Below is a small trained network, with its code and all its weights. Each question gives an input and a class and asks what happens when units are switched off, that is, made to give their printed mean instead of their output.

import numpy as np


def w(rows, s, z=0):
    codes = np.array(rows[::2]) - 128.0
    scale = np.full(codes.shape[1], s)
    scale[-1] = z or s
    return codes * scale


def f(y):
    return y / 2 * (1 + np.tanh(0.7978845608 * (y + 0.044715 * y**3)))


def log_softmax(a):
    a = a - a.max(-1, keepdims=True)
    return a - np.log(np.exp(a).sum(-1, keepdims=True))


def net(x, mask):
    res = np.array(x, float).reshape(1, 4) / 4 @ E
    y = f(res @ A[0][:, :-1].T + A[0][:, -1])
    res = res + np.where(mask, y, B[0][:, -1]) @ B[0][:, :-1]
    return log_softmax(res[-1] @ U[:, :-1].T + U[:, -1])


A, B = {}, {}
E = w([
[120,86,101,213,140,72,121,94,97,110,109],'x0',
[185,71,141,150,69,152,161,130,111,207,100],'x1',
[214,129,66,98,148,96,116,62,246,158,137],'x2',
[66,133,93,107,103,113,77,155,123,166,56],'x3',
],0.014)
A[0] = w([
[126,116,168,143,143,157,180,120,94,103,172,14],'N1',
[196,135,65,88,160,97,108,38,220,162,117,4],'N2',
[148,108,106,176,133,93,110,83,108,99,98,6],'N3',
[153,117,95,109,119,77,136,94,171,137,136,31],'N4',
[124,75,57,201,143,56,126,78,137,118,126,56],'N5',
[155,178,123,8,99,199,141,157,191,158,158,37],'N6',
[92,191,98,125,205,84,103,114,179,71,156,88],'N7',
[213,121,171,151,178,140,189,79,168,102,183,27],'N8',
[189,67,125,156,41,150,182,117,156,215,111,89],'N9',
[101,159,107,114,170,134,114,131,148,89,150,69],'N10',
[96,133,62,94,93,102,58,142,158,185,43,17],'N11',
],0.011,0.0033)
B[0] = w([
[73,146,100,139,81,111,109,188,165,90,167,166],'N1',
[26,143,168,139,59,126,172,179,51,69,46,253],'N2',
[160,155,145,163,182,172,156,137,136,194,132,162],'N3',
[115,128,152,164,75,122,166,146,79,117,109,179],'N4',
[175,182,179,159,254,216,167,144,129,175,139,200],'N5',
[184,144,168,196,235,189,196,140,135,203,130,215],'N6',
[186,49,129,38,94,66,82,37,96,153,125,218],'N7',
[113,168,27,148,98,130,96,175,216,94,171,220],'N8',
[138,51,152,22,121,51,48,26,121,130,141,213],'N9',
[124,80,143,108,107,110,110,53,121,135,150,172],'N10',
[155,170,41,175,102,139,66,169,209,89,173,204],'N11',
],0.0094,0.019)
U = w([
[157,104,146,59,126,104,95,41,117,129,128,153],'0',
[47,151,173,148,78,135,162,198,67,103,94,179],'1',
[178,157,164,170,248,160,168,139,139,155,129,171],'2',
[130,166,16,156,93,130,85,183,205,103,156,7],'3',
],0.013,0.0021)

Each question gives the input, the list of numbers given to net, and the class t.
The units are the neurons (one row each of A and B). Each row of codes is followed by its name. A weight is (code - 128) times the scale printed after its matrix; where a second scale follows, it is the last column's (A, B and U).
mask holds one flag per neuron, in row order. A switched-off neuron (its flag False) gives its mean, the last column of its row in B, instead of its output. The means were averaged over made-up inputs and are rounded, as every weight is.
A unit's drop is (log p(t) with every unit on - log p(t) with that unit switched off) / (log p(t) with every unit on - log p(t) with every unit switched off).
The circuit of an input: a set's keep is (log p(t) with only the set's units on - log p(t) with every unit switched off) / (log p(t) with every unit on - log p(t) with every unit switched off). Starting from all 11 units, units are removed one at a time, each time the one whose removal leaves the highest keep (on an exact tie, the one counted first), for as long as the keep stays at least 0.8.
circuit, biggest first: the units of the circuit, biggest drop first
unit that matters most: the unit with the biggest drop
k most important neurons: the k neurons with the biggest drops, biggest first
drop of u: that unit's drop, to one decimal
input [8,7,-1,8], class 2: circuit, biggest first => N5
input [7,7,-2,6], class 0: 2 most important neurons => N9, N6
input [5,1,-5,6], class 3: 4 most important neurons => N2, N6, N11, N4
input [-8,-6,1,6], class 2: 3 most important neurons => N6, N9, N8
input [-5,0,-6,-7], class 3: circuit, biggest first => N2, N1
input [3,1,0,1], class 2: 3 most important neurons => N2, N7, N8
input [-2,-5,7,1], class 1: 2 most important neurons => N2, N9
input [-7,-8,5,-7], class 0: 2 most important neurons => N7, N10
input [-5,-5,-4,7], class 3: 3 most important neurons => N2, N11, N9
input [0,-5,7,7], class 1: 4 most important neurons => N2, N8, N4, N9
input [8,-1,6,1], class 2: 2 most important neurons => N5, N3
input [0,7,8,0], class 1: 3 most important neurons => N2, N7, N4
input [8,4,8,-8], class 1: 3 most important neurons => N2, N4, N6
input [4,-7,1,4], class 0: circuit, biggest first => N7
input [-7,6,6,-3], class 2: 3 most important neurons => N6, N7, N10
input [1,4,6,2], class 1: 2 most important neurons => N2, N7
input [-6,0,5,-4], class 2: drop of N1 => 0.2
input [-2,7,-5,-1], class 0: drop of N9 => 0.4
input [2,2,6,2], class 1: drop of N2 => 0.7
input [-5,-5,1,-8], class 3: unit that matters most => N8
